Below is a small trained network, with its code and all its weights. Each question gives an input and a class and asks what happens when units are switched off, that is, made to give their printed mean instead of their output.

import numpy as np


def w(rows, s, z=0):
    codes = np.array(rows[::2]) - 128.0
    scale = np.full(codes.shape[1], s)
    scale[-1] = z or s
    return codes * scale


def norm(h):
    return h / np.sqrt((h * h).mean(-1, keepdims=True) + 1e-5)


def f(y):
    return y / 2 * (1 + np.tanh(0.7978845608 * (y + 0.044715 * y**3)))


def log_softmax(a):
    a = a - a.max(-1, keepdims=True)
    return a - np.log(np.exp(a).sum(-1, keepdims=True))


def net(x, mask):
    res = np.array(x, float).reshape(1, 8) / 4 @ E
    u = 0
    for l in range(2):
        y = f(norm(res) @ A[l][:, :-1].T + A[l][:, -1])
        res = res + np.where(mask[u : u + 4], y, B[l][:, -1]) @ B[l][:, :-1]
        u += 4
    return log_softmax(norm(res)[-1] @ U[:, :-1].T + U[:, -1])


A, B = {}, {}
E = w([
[66,120,134,54,112],'x0',
[242,141,78,174,138],'x1',
[134,133,126,178,99],'x2',
[116,109,115,51,68],'x3',
[98,119,203,75,205],'x4',
[54,127,209,196,3],'x5',
[191,109,98,90,186],'x6',
[143,169,165,250,233],'x7',
],0.0045)
A[0] = w([
[34,123,223,254,159,110],'0.n1',
[114,133,189,105,153,2],'0.n2',
[30,194,185,108,200,98],'0.n3',
[171,69,143,89,138,156],'0.n4',
],0.0071,0.0033)
B[0] = w([
[125,85,66,50,133,253],'0.n1',
[35,68,124,111,167,116],'0.n2',
[83,51,97,237,128,195],'0.n3',
[187,237,150,3,86,154],'0.n4',
],0.0061,0.0046)
A[1] = w([
[207,177,68,196,159,130],'1.n1',
[52,114,168,122,194,253],'1.n2',
[109,137,115,152,4,100],'1.n3',
[106,86,68,115,72,111],'1.n4',
],0.012,0.0024)
B[1] = w([
[87,49,182,115,191,255],'1.n1',
[189,115,7,204,41,223],'1.n2',
[96,202,211,137,108,231],'1.n3',
[124,174,192,161,154,205],'1.n4',
],0.011,0.0068)
U = w([
[168,214,68,10,133,5],'0',
[93,76,155,131,233,84],'1',
[99,115,22,187,64,214],'2',
[43,238,214,139,70,172],'3',
],0.012,0.0022)

Each question gives the input, the list of numbers given to net, and the class t.
The units are the neurons (one row each of A and B). Each row of codes is followed by its name. A weight is (code - 128) times the scale printed after its matrix; where a second scale follows, it is the last column's (A, B and U).
mask holds one flag per neuron, layer by layer. A switched-off neuron (its flag False) gives its mean, the last column of its row in B, instead of its output. The means were averaged over made-up inputs and are rounded, as every weight is.
A unit's drop is (log p(t) with every unit on - log p(t) with that unit switched off) / (log p(t) with every unit on - log p(t) with every unit switched off).
The circuit of an input: a set's keep is (log p(t) with only the set's units on - log p(t) with every unit switched off) / (log p(t) with every unit on - log p(t) with every unit switched off). Starting from all 8 units, units are removed one at a time, each time the one whose removal leaves the highest keep (on an exact tie, the one counted first), for as long as the keep stays at least 0.8.
circuit, biggest first: the units of the circuit, biggest drop first
top k neurons: the k neurons with the biggest drops, biggest first
top k neurons in layer l: the k neurons of layer l with the biggest drops, biggest first
drop when u is switched off: that unit's drop, to one decimal
input [5,0,-6,5,-2,0,3,3], class 0: top neuron in layer 0 => (0.n4)
input [-3,-8,4,3,-2,-4,3,-1], class 0: circuit, biggest first => (1.n1 1.n3 1.n2 0.n4)
input [-3,2,-3,2,8,-6,-2,3], class 2: circuit, biggest first => (1.n2 1.n4)
input [-1,1,-1,3,6,0,1,-1], class 0: top 2 neurons => (0.n4 1.n1)
input [-8,3,-8,1,8,-3,2,-2], class 0: top 3 neurons => (0.n4 1.n1 0.n3)
input [6,-8,4,2,-5,-6,5,0], class 0: circuit, biggest first => (1.n1 0.n4)
input [7,-8,0,-8,-2,-8,2,-6], class 2: top 2 neurons in layer 0 => (0.n1 0.n3)
input [-1,-1,5,-8,-4,-7,8,-7], class 1: top 3 neurons => (1.n1 1.n2 0.n1)
input [-7,-5,7,-5,-5,4,2,3], class 1: top 2 neurons in layer 0 => (0.n4 0.n1)
input [7,4,1,1,-5,1,8,0], class 0: top 2 neurons => (0.n4 0.n3)
input [-1,1,1,-2,0,4,-1,7], class 2: circuit, biggest first => (0.n1 1.n4)
input [-5,-2,4,-6,1,-6,1,-8], class 0: top 3 neurons => (0.n4 0.n3 1.n1)
input [-5,4,1,-1,-8,7,6,7], class 1: top 2 neurons => (1.n1 1.n2)
input [1,-7,0,-3,0,-1,-8,-1], class 2: top neuron => (1.n2)
input [-2,-6,8,-4,7,-4,4,6], class 2: drop when 1.n2 is switched off => 0.4
input [-8,3,8,2,-4,0,0,0], class 1: drop when 1.n1 is switched off => 0.7
input [-8,6,-5,-2,-7,-6,0,4], class 1: drop when 1.n1 is switched off => 0.3
input [4,-3,-4,0,6,4,6,2], class 2: drop when 1.n2 is switched off => 0.1
